Here is a tiny trained network, its code and every weight. The questions are about switching its units off for an input and a class, where a switched-off unit gives its printed mean instead of its output.

import numpy as np


def w(rows, s, z=0):
    codes = np.array(rows[::2]) - 128.0
    scale = np.full(codes.shape[1], s)
    scale[-1] = z or s
    return codes * scale


def f(y):
    return np.maximum(y, 0)


def log_softmax(a):
    a = a - a.max(-1, keepdims=True)
    return a - np.log(np.exp(a).sum(-1, keepdims=True))


def net(x, mask):
    res = np.array(x, float).reshape(1, 8) / 4 @ E
    y = f(res @ A[0][:, :-1].T + A[0][:, -1])
    res = res + np.where(mask, y, B[0][:, -1]) @ B[0][:, :-1]
    return log_softmax(res[-1] @ U[:, :-1].T + U[:, -1])


A, B = {}, {}
E = w([
[72,172,134,172],'x0',
[93,93,165,140],'x1',
[103,38,147,157],'x2',
[198,148,164,180],'x3',
[141,165,61,149],'x4',
[96,226,172,12],'x5',
[173,155,221,132],'x6',
[58,204,254,130],'x7',
],0.0088)
A[0] = w([
[139,139,103,109,164],'n0',
[125,130,128,199,253],'n1',
[253,139,159,101,192],'n2',
[172,85,86,146,187],'n3',
[141,182,158,126,157],'n4',
[66,187,202,86,49],'n5',
[111,115,87,41,133],'n6',
[141,102,189,180,202],'n7',
[83,59,163,164,171],'n8',
[117,66,184,162,156],'n9',
[54,135,101,39,142],'n10',
[84,152,87,182,172],'n11',
],0.013,0.0052)
B[0] = w([
[71,105,104,152,163],'n0',
[71,134,110,86,215],'n1',
[2,117,144,41,206],'n2',
[89,127,99,77,223],'n3',
[56,113,190,139,189],'n4',
[155,190,175,183,249],'n5',
[169,39,94,217,203],'n6',
[100,53,132,106,203],'n7',
[82,80,183,162,220],'n8',
[163,48,231,104,204],'n9',
[135,107,87,233,244],'n10',
[116,89,23,77,208],'n11',
],0.0089,0.011)
U = w([
[86,142,43,60,253],'0',
[128,227,165,152,128],'1',
[143,15,118,212,178],'2',
[251,175,105,99,18],'3',
[72,108,154,43,103],'4',
[191,183,122,166,18],'5',
[178,143,121,123,31],'6',
],0.012,0.0063)

Each question gives the input, the list of numbers given to net, and the class t.
The units are the neurons (one row each of A and B). Each row of codes is followed by its name. A weight is (code - 128) times the scale printed after its matrix; where a second scale follows, it is the last column's (A, B and U).
mask holds one flag per neuron, in row order. A switched-off neuron (its flag False) gives its mean, the last column of its row in B, instead of its output. The means were averaged over made-up inputs and are rounded, as every weight is.
A unit's drop is (log p(t) with every unit on - log p(t) with that unit switched off) / (log p(t) with every unit on - log p(t) with every unit switched off).
The circuit of an input: a set's keep is (log p(t) with only the set's units on - log p(t) with every unit switched off) / (log p(t) with every unit on - log p(t) with every unit switched off). Starting from all 12 units, units are removed one at a time, each time the one whose removal leaves the highest keep (on an exact tie, the one counted first), for as long as the keep stays at least 0.8.
units of the circuit, in order: the units of the circuit, biggest drop first
k most important neurons: the k neurons with the biggest drops, biggest first
drop of u: that unit's drop, to one decimal
input [4,-3,-1,-6,-5,5,-3,4], class 2: units of the circuit, in order : n10
input [-7,-4,5,-8,6,-4,5,0], class 0: units of the circuit, in order : n10; n3
input [-2,-6,0,-6,-5,-2,3,6], class 1: units of the circuit, in order : n6; n5; n2
input [3,-5,7,7,-1,7,-2,-5], class 0: units of the circuit, in order : n9; n8
input [2,-3,-7,-3,1,8,-7,4], class 2: 2 most important neurons : n6; n10
input [2,2,-7,-3,-5,-2,5,3], class 1: units of the circuit, in order : n5; n11
input [-6,-1,5,8,-8,-7,6,8], class 4: 4 most important neurons : n2; n10; n6; n1
input [-5,7,6,-4,7,8,-2,7], class 2: 2 most important neurons : n10; n6
input [6,6,-1,1,3,-1,7,2], class 4: 3 most important neurons : n10; n6; n7
input [-4,-3,-6,8,6,6,2,-5], class 4: 2 most important neurons : n2; n4
input [6,0,7,-2,-5,2,3,8], class 1: 2 most important neurons : n5; n6
input [1,-8,-3,7,2,2,-1,3], class 4: 3 most important neurons : n2; n10; n4
input [-1,-7,-1,4,-5,1,0,7], class 1: 3 most important neurons : n5; n11; n3
input [-2,-3,-6,-7,6,8,4,3], class 1: units of the circuit, in order : n5
input [-8,-6,-4,7,-6,-4,-7,2], class 0: drop of n9 : 0.1
input [0,-4,6,4,-7,-3,0,-6], class 4: drop of n3 : 0.2
input [0,3,2,-6,-3,8,6,1], class 1: drop of n9 : 0.0
